Below are the code and all the weights of a small trained network. Each question names an input and a class and asks about switching units off, where a switched-off unit gives its printed mean instead of its output.

import numpy as np


def w(rows, s, z=0):
    codes = np.array(rows[::2]) - 128.0
    scale = np.full(codes.shape[1], s)
    scale[-1] = z or s
    return codes * scale


def f(y):
    return np.maximum(y, 0)


def log_softmax(a):
    a = a - a.max(-1, keepdims=True)
    return a - np.log(np.exp(a).sum(-1, keepdims=True))


def net(x, mask):
    res = np.array(x, float).reshape(1, 5) / 4 @ E
    y = f(res @ A[0][:, :-1].T + A[0][:, -1])
    res = res + np.where(mask, y, B[0][:, -1]) @ B[0][:, :-1]
    return log_softmax(res[-1] @ U[:, :-1].T + U[:, -1])


A, B = {}, {}
E = w([
[37,172,212,190],'x0',
[176,2,180,201],'x1',
[130,130,129,126],'x2',
[40,54,121,57],'x3',
[130,127,134,125],'x4',
],0.0078)
A[0] = w([
[68,163,191,165,90],'neuron 1',
[74,48,118,74,217],'neuron 2',
[62,161,194,172,97],'neuron 3',
[180,111,81,96,15],'neuron 4',
[153,31,156,159,39],'neuron 5',
[65,160,193,176,86],'neuron 6',
[187,109,76,92,2],'neuron 7',
[55,165,202,185,53],'neuron 8',
[203,166,134,200,146],'neuron 9',
[216,191,137,206,158],'neuron 10',
[67,254,51,37,92],'neuron 11',
],0.0074,0.0037)
B[0] = w([
[186,67,79,73,178],'neuron 1',
[54,213,173,75,198],'neuron 2',
[182,84,83,76,183],'neuron 3',
[187,58,84,52,146],'neuron 4',
[134,93,208,169,166],'neuron 5',
[184,71,79,68,180],'neuron 6',
[172,77,95,67,149],'neuron 7',
[205,48,64,47,182],'neuron 8',
[66,185,176,61,182],'neuron 9',
[66,187,172,35,197],'neuron 10',
[190,21,254,230,255],'neuron 11',
],0.0075,0.0084)
U = w([
[225,62,7,61,45],'0',
[170,72,234,255,67],'1',
[97,144,102,137,254],'2',
[92,151,109,133,220],'3',
[26,192,165,45,43],'4',
[69,188,2,248,115],'5',
],0.0082,0.0068)

Each question gives the input, the list of numbers given to net, and the class t.
The units are the neurons (one row each of A and B). Each row of codes is followed by its name. A weight is (code - 128) times the scale printed after its matrix; where a second scale follows, it is the last column's (A, B and U).
mask holds one flag per neuron, in row order. A switched-off neuron (its flag False) gives its mean, the last column of its row in B, instead of its output. The means were averaged over made-up inputs and are rounded, as every weight is.
A unit's drop is (log p(t) with every unit on - log p(t) with that unit switched off) / (log p(t) with every unit on - log p(t) with every unit switched off).
The circuit of an input: a set's keep is (log p(t) with only the set's units on - log p(t) with every unit switched off) / (log p(t) with every unit on - log p(t) with every unit switched off). Starting from all 11 units, units are removed one at a time, each time the one whose removal leaves the highest keep (on an exact tie, the one counted first), for as long as the keep stays at least 0.8.
units of the circuit, in order: the units of the circuit, biggest drop first
most important unit: the unit with the biggest drop
k most important neurons: the k neurons with the biggest drops, biggest first
drop of u: that unit's drop, to one decimal
input [6,2,4,-8,6], class 4: most important unit => neuron 10
input [-6,-1,-8,7,-2], class 3: 2 most important neurons => (neuron 2; neuron 8)
input [-4,6,5,7,2], class 4: 2 most important neurons => (neuron 2; neuron 11)
input [6,5,6,-5,-6], class 0: units of the circuit, in order => (neuron 8; neuron 11; neuron 6)
input [5,5,-3,4,-2], class 0: units of the circuit, in order => (neuron 11; neuron 8; neuron 6)
input [-7,6,0,-4,-8], class 2: 3 most important neurons => (neuron 11; neuron 8; neuron 9)
input [-5,4,7,-8,0], class 4: 3 most important neurons => (neuron 10; neuron 9; neuron 11)
input [4,5,6,-5,4], class 3: 3 most important neurons => (neuron 11; neuron 10; neuron 9)
input [2,0,3,-6,-1], class 4: units of the circuit, in order => (neuron 10; neuron 11)
input [-2,1,3,4,1], class 4: units of the circuit, in order => (neuron 11; neuron 2)
input [-1,7,8,-8,8], class 2: 4 most important neurons => (neuron 11; neuron 10; neuron 9; neuron 2)
input [1,6,6,7,5], class 4: 2 most important neurons => (neuron 11; neuron 2)
input [-4,6,-8,4,4], class 3: 2 most important neurons => (neuron 11; neuron 2)
input [8,-8,-3,1,-3], class 0: most important unit => neuron 8
input [0,3,-3,-6,7], class 2: 2 most important neurons => (neuron 11; neuron 2)
input [1,3,0,8,1], class 4: drop of neuron 2 => 0.7
input [-5,-8,0,-3,4], class 1: drop of neuron 11 => 0.8
input [7,3,-8,-7,-1], class 3: drop of neuron 4 => 0.1
